Each row has a name. Each question is about the rows just above it.

Columns, left to right: J F H C T L
[123 163 160 126  78 141] : <112>
[119 134 125 141 118 117] : <59>
[123 143 160 126  78 220] : <180>
[123 143 160 126  78 141] : <83>
Which column holds [141 117] top down? | L
[163 134] is in which column, read top down? | F
Which column holds [125 160 160] top down? | H
[126 126] is in which column, read top down? | C
Which column holds [126 141 126] top down? | C

Columns, left to right: Y R S A W U Q
[ 96 100 103 147 197 142 154]  <59>
[179 117 171 108 167 239 134]  <28>
[118 152 100 132 146 104 155]  <99>
[153 166 116 118  78 112 123]  <197>
[142 239 104] is in which column, read top down? | U
[ 96 179 118] is in which column, read top down? | Y
[155 123] is in which column, read top down? | Q

Columns, left to right: Z B M K E X
[225 192 145  98 234 155]  <197>
[244 192 191 153 105 119]  <193>
[240 239 192 228  85  48]  <59>
[160 128  67 180 179  34]  <146>
[ 85 179] is in which column, read top down? | E
[48 34] is in which column, read top down? | X
Which column holds [192 239] top down? | B
[240 160] is in which column, read top down? | Z

Columns, left to right: Kazo bune Lemaz ler Mir Sugib pizem Gude Nidu mog
[100 133 124 138 159 132  89 210 133 202] : <38>
[185 166  79 124 100 163 115 231 136 188] : <193>
[158 110 137 152  84 132 152  25 146  48] : <28>
[126 106  90  86  91 120 128 147  95 109] : <26>
[129 192  66 106  73 104 174 157 133  98] : <97>
[134 146 182 143 157 128 124  83 141 141] : <83>
[176 111  71  72  70 145 172 126  86 120] : <59>
[144  44 147 137 186 194  95 121  54 186] : <180>
Which column holds [141 120 186] top down? | mog
[ 48 109  98 141 120] is in which column, read top down? | mog

Columns, left to right: P N G V
[ 74 197 108  98] = <97>
[236  70 115  58] = <38>
[ 61 112 127 149] = <28>
[168  88 149 152] = <26>
[ 36 113  89 192] = <59>
[185 165  66  33] = <180>
[171 173 156  18] = <197>
[ 96  46 139 175] = <83>
Which column holds this, read top down? [197  70] | N
[185 171  96] is in which column, read top down? | P
Which column holds this, read top down? [149 152 192  33  18] | V
Which column holds this, read top down? [168  36 185 171  96] | P
Which column holds this, read top down? [108 115 127 149  89  66 156] | G
Which column holds this, read top down? [171  96] | P

Columns, left to right: Firid zadi gepet maba rakim novor Dut nok pepu
[135 135 145 142 172 137 132 137 114] : <146>
[139 139 145 125 155 132  16 125 119] : <38>
[132 132 125 134 175 135  94 138 117] : <28>
[144 144 182 126 146 135  32 117 119] : <180>
[136 136 109 132 183 139  30 125 123] : <83>
[134 134 139 120 177 139  46 127 118] : <197>
[134 134 120 130 175 134  32 128 125] : <112>
[129 129 125 126 185 140 115 138 115] : <97>
Whose row is [144 144 182 126 146 135  32 117 119]? | <180>
[119 117 119 123 118] is in which column, read top down? | pepu
Which column holds [155 175 146] top down? | rakim
Whose row is [132 132 125 134 175 135  94 138 117]? | <28>
Whose row is [134 134 120 130 175 134  32 128 125]? | <112>

Columns, left to right: lak muv gaso sis dufa Rin bes Roz Lor Poguf
[174 126 172  98  51 195  48 122 205 101]  <26>
[103 172  42 152 187  97 185 112 188  52]  <28>
[205  94 173 122 175  95  53 195  49 120]  <83>
[176 115 186  16 162 125  50 192 150 119]  <180>
[182 112 189  18 140 139  41 184 159 109]  <59>
[132 163 128 168  10 180 102  64 198 128]  <99>
[ 42 182 161 109 179 110 189  20 143 140]  <193>
Which column holds this, read top down? [205 176] | lak
[195 192 184  64] is in which column, read top down? | Roz
Which column holds [ 98 152 122] top down? | sis
Which column holds this, read top down? [163 182] | muv

Columns, left to right: geba lomez Gifo kufe fik giz
[181 210 112 193  73  98] : <97>
[ 53 146  50  49 202 186] : <146>
[ 92  95 132 133  33  36] : <28>
[171 157  75 189 120  66] : <26>
Which column holds [193  49 133] top down? | kufe
[202  33 120] is in which column, read top down? | fik
Which column holds this, read top down? [ 95 157] | lomez
Which column holds this, read top down? [112  50] | Gifo
[53 92] is in which column, read top down? | geba

